[147 173 160 162 132] : <66>
[147 142 154 124 122] : <19>
[147 142 161 159 162] : <65>
[147 123 107 159 162] : <88>
asked: [147 142 161 159 162]  <65>
after: [161]  [159]
after: [123]  [107]
asked: [147 173 160 162 132]  <66>
asked: [147 123 107 159 162]  <88>
after: [124]  [122]

[117 209 133 167 125 155 131 184 167 118 194 132 138  64 100 106  76 153] = <45>
[197  97 158 103 134 135 108 138 149 135 135  95 202 145 156 198 137  92] = <112>
[140 138 180 123 103 159 128 159 208 131 207 135 124  56 154 128  65 141] = <34>
after: [207]  [135]
after: [100]  [106]

[166  83 131 184 143 100 110 153 177 193  86  82 125  47 122] = <7>
[166  83 131 184 143 100 112 153 177 193 161 171 129 142 134] = <80>
[166  83 131  83 143 100 112 153 177 109 110 118 128  77 181] = <97>
after: [109]  [110]
after: [82]  [125]

[136 140 148 107 115 137 108  91 148 128 114] -> <121>
[116  40 148 135 104 196 108 137 122 129 114] -> <56>
[107 153 175 152 123 137 109 140 122 129  41] -> <107>
after: [135]  [104]
after: [196]  [108]
after: [91]  [148]
after: [152]  [123]
after: [109]  [140]
after: [115]  [137]

[127 136 121 132 153 137 140 132 112 184 112 142 125 112 146 152 127 136
 130 145 134  93 108  85 168 146 149 145 116 118  93  86 136 131 159 139
  80 134 130  91 158 123 137 124 120  93 107 129 146  89 140 137 141 123
 157  90 126 131  69 143] = <81>
[114 123 129 139 120 121 128 105 115  71 142 107 116 150 138 136 176 159
 119 119 131 167 146 156  60 101 102 141 119 123 126 150 127 156 123 151
 130 138 114 148 141 116 100 157 129 103 136 111 124 123 144 111 130  74
 149 155 125 114 165  63] = <75>
[138 121 128 110 133 123 111 144 168 145 120 116 138 121 104 103  91 112
 145 132 123 117 127 139 151 136 141 126 141 136 177 154 132 109  90  94
 172 118 119 130  89 135 131 117 132 164 127 146 132 189 113 134 158 159
  75 144 130 138 181 183] = <98>
[123 130 122 128 120 142 141 117 109 195 111 129 127 108 153 154 116 124
 125 133 126 103 118  54 157 149 132 138 129 111  96  82 131 137 172 131
 116 137 132 105 160 116 141 131 113  83 115 143 167  99 136 144 145 108
 134  94 121 122  56 142] = <157>
[128 131 139 140 100 132 136 119 111  91 140 132 124 127 128 118 119 110
 115  98 116 160 147 121  97 116  92  73 152 140 123 135 107 127 157 126
 158 126 157 161 122 126 151 123 129 150 150 123 106 121 101 114  62 150
 118 129 125 123 100 110] = <139>
[128 137 124 133 121 127 139 143 104 119 141 162 132 142 136 143 154 131
 114 144 144 111 114 152 157 134 152 158  99 121  80  96 133 127 129 159
  53 130 131 118 157 147 115 123 130 120 125 115 114  65 154 144 116 119
 195 114 137 129  84  93] = <84>
asked: [128 137 124 133 121 127 139 143 104 119 141 162 132 142 136 143 154 131
 114 144 144 111 114 152 157 134 152 158  99 121  80  96 133 127 129 159
  53 130 131 118 157 147 115 123 130 120 125 115 114  65 154 144 116 119
 195 114 137 129  84  93]  <84>
after: [65]  [154]
asked: [123 130 122 128 120 142 141 117 109 195 111 129 127 108 153 154 116 124
 125 133 126 103 118  54 157 149 132 138 129 111  96  82 131 137 172 131
 116 137 132 105 160 116 141 131 113  83 115 143 167  99 136 144 145 108
 134  94 121 122  56 142]  <157>
after: [161]  [122]

[ 77 191 127  91 104] = <122>
[ 93 180 100  89 179] = <9>
[ 93 180 117 136 109] = <123>
[ 85 189 105 188 202] = <164>
[ 85 189 105  70 202] = <87>
[ 93 180 100 129  60] = <85>
[200 163 178 178 109] = <115>
[197 187 122 183  75] = <126>
after: [117]  [136]
after: [197]  [187]
after: [188]  [202]

[ 87 125  97 162 118 134 106 123 107  92] = <74>
[ 86 125  97 162 118 134 106 124 107 145] = <26>
[100 128 110 120 108 120 169 168 135  80] = <2>
[100 128 110 120 108 120 169 123 165  80] = <40>
after: [124]  [107]
asked: [ 87 125  97 162 118 134 106 123 107  92]  <74>
after: [86]  [125]
after: [168]  [135]

[ 52 106  97  86] = <54>
[110  87  66  87] = <93>
[110  51  62  74] = <59>
after: [66]  [87]
after: [51]  [62]
after: [52]  [106]
after: [97]  [86]
after: [62]  [74]

[126 118 140 222 123 129 106 129 123 121 123 133 148 129 134 109 127 131
 115 134] -> <20>
[129 132 123  94 130 131 135 127 130 131 130 126 120 127 125 136 125 127
 128 138] -> <52>
[129 132 123  94 130 128 135 127 130 131 130 126 120 127 125 136 125 127
 133 126] -> <64>
asked: [129 132 123  94 130 128 135 127 130 131 130 126 120 127 125 136 125 127
 133 126]  <64>
after: [121]  [123]

[ 93  99 122  98 132 135 102  95 105 120  88 101 125  92 138 104 148  93
 101  83  97 125 100  94 102 114] -> <41>
[139 147 125 153 120 128 152 157 153 132 142 136 143 145 132 151 114 144
 137 159 139 129 140 149 139 144] -> <17>
[152 143 127 147 124 127 135 143 141 124 151 140 132 144 136 137 124 154
 138 160 155 111 138 140 149 127] -> <153>
[139 147 125 153 120 128 152 157 153 132 142 136 143 145 132 151 114 144
 137 159 139 129 140 149 113 136] -> <101>
[104 130 122 111  97 116 137 119 136 136  98 112 145 111 120 131 119  99
 113  99  95 133  96 111 115 131] -> <35>
[136 124 119 143 125 117 126 126 128 128 135 124 119 126 132 121 111 141
 130 142 141 124 139 131 132 133] -> <128>
[ 73  93 133  84 156 149  96  86  93 119  75 103 118  82 136  95 160  76
  93  59  83 141  95  85  89 114] -> <145>
[100 118 123 109 112 116 124 105 126 137  95 106 135 104 130 120 134  93
 113  92  98 140 102 107 114 131] -> <23>
[185 160 125 171 101  98 150 152 159 144 126 152 130 168 124 145 100 179
 165 187 175 121 163 164 172 144] -> <24>
[100 119 120 111 107 115 116  96 132 134  91  99 142  98 142 114 146  92
 108  93 102 130  97 100 121 127] -> <28>
after: [109]  [112]
asked: [100 119 120 111 107 115 116  96 132 134  91  99 142  98 142 114 146  92
 108  93 102 130  97 100 121 127]  <28>
after: [88]  [101]

[132 108 133 130  96 132 122 149 129 125 143 126 105 127] : <78>
[ 93 163 117 103  68 119 221 189  91 128 167 135 200 141] : <62>
[124 138 125 123 119 121 149 134 115 135 131 132 143 130] : <186>
[145 108 133 135 120 125 103 121 128 137 122 128  92 123] : <124>
[122 117 130 123  79 130 148 167 119 125 154 128 125 131] : <25>
[144 121 130 135 149 124 101 101 131 138 109 129 106 123] : <189>
[151 100 135 138 119 127  92 118 132 137 121 127  79 122] : <55>
[145 123 130 136 154 122 100  97 131 139 106 130 106 123] : <11>
[146 110 132 135 119 123 106 120 125 140 121 130  93 123] : <42>
[145 121 130 136 153 123  99  97 132 139 106 129 104 123] : <159>
asked: [151 100 135 138 119 127  92 118 132 137 121 127  79 122]  <55>
after: [200]  [141]
after: [99]  [97]
after: [144]  [121]
after: [134]  [115]
after: [68]  [119]

[145 108 183 114] -> <152>
[135 159  76 175] -> <37>
[ 89  82 144 164] -> <182>
[152 139 159 186] -> <94>
[119 128 107 106] -> <143>
[115 100 134  45] -> <131>
[116 135 134 195] -> <76>
[159 157 160 144] -> <82>
[119 193 103 144] -> <16>
after: [107]  [106]
after: [157]  [160]
after: [160]  [144]
after: [89]  [82]

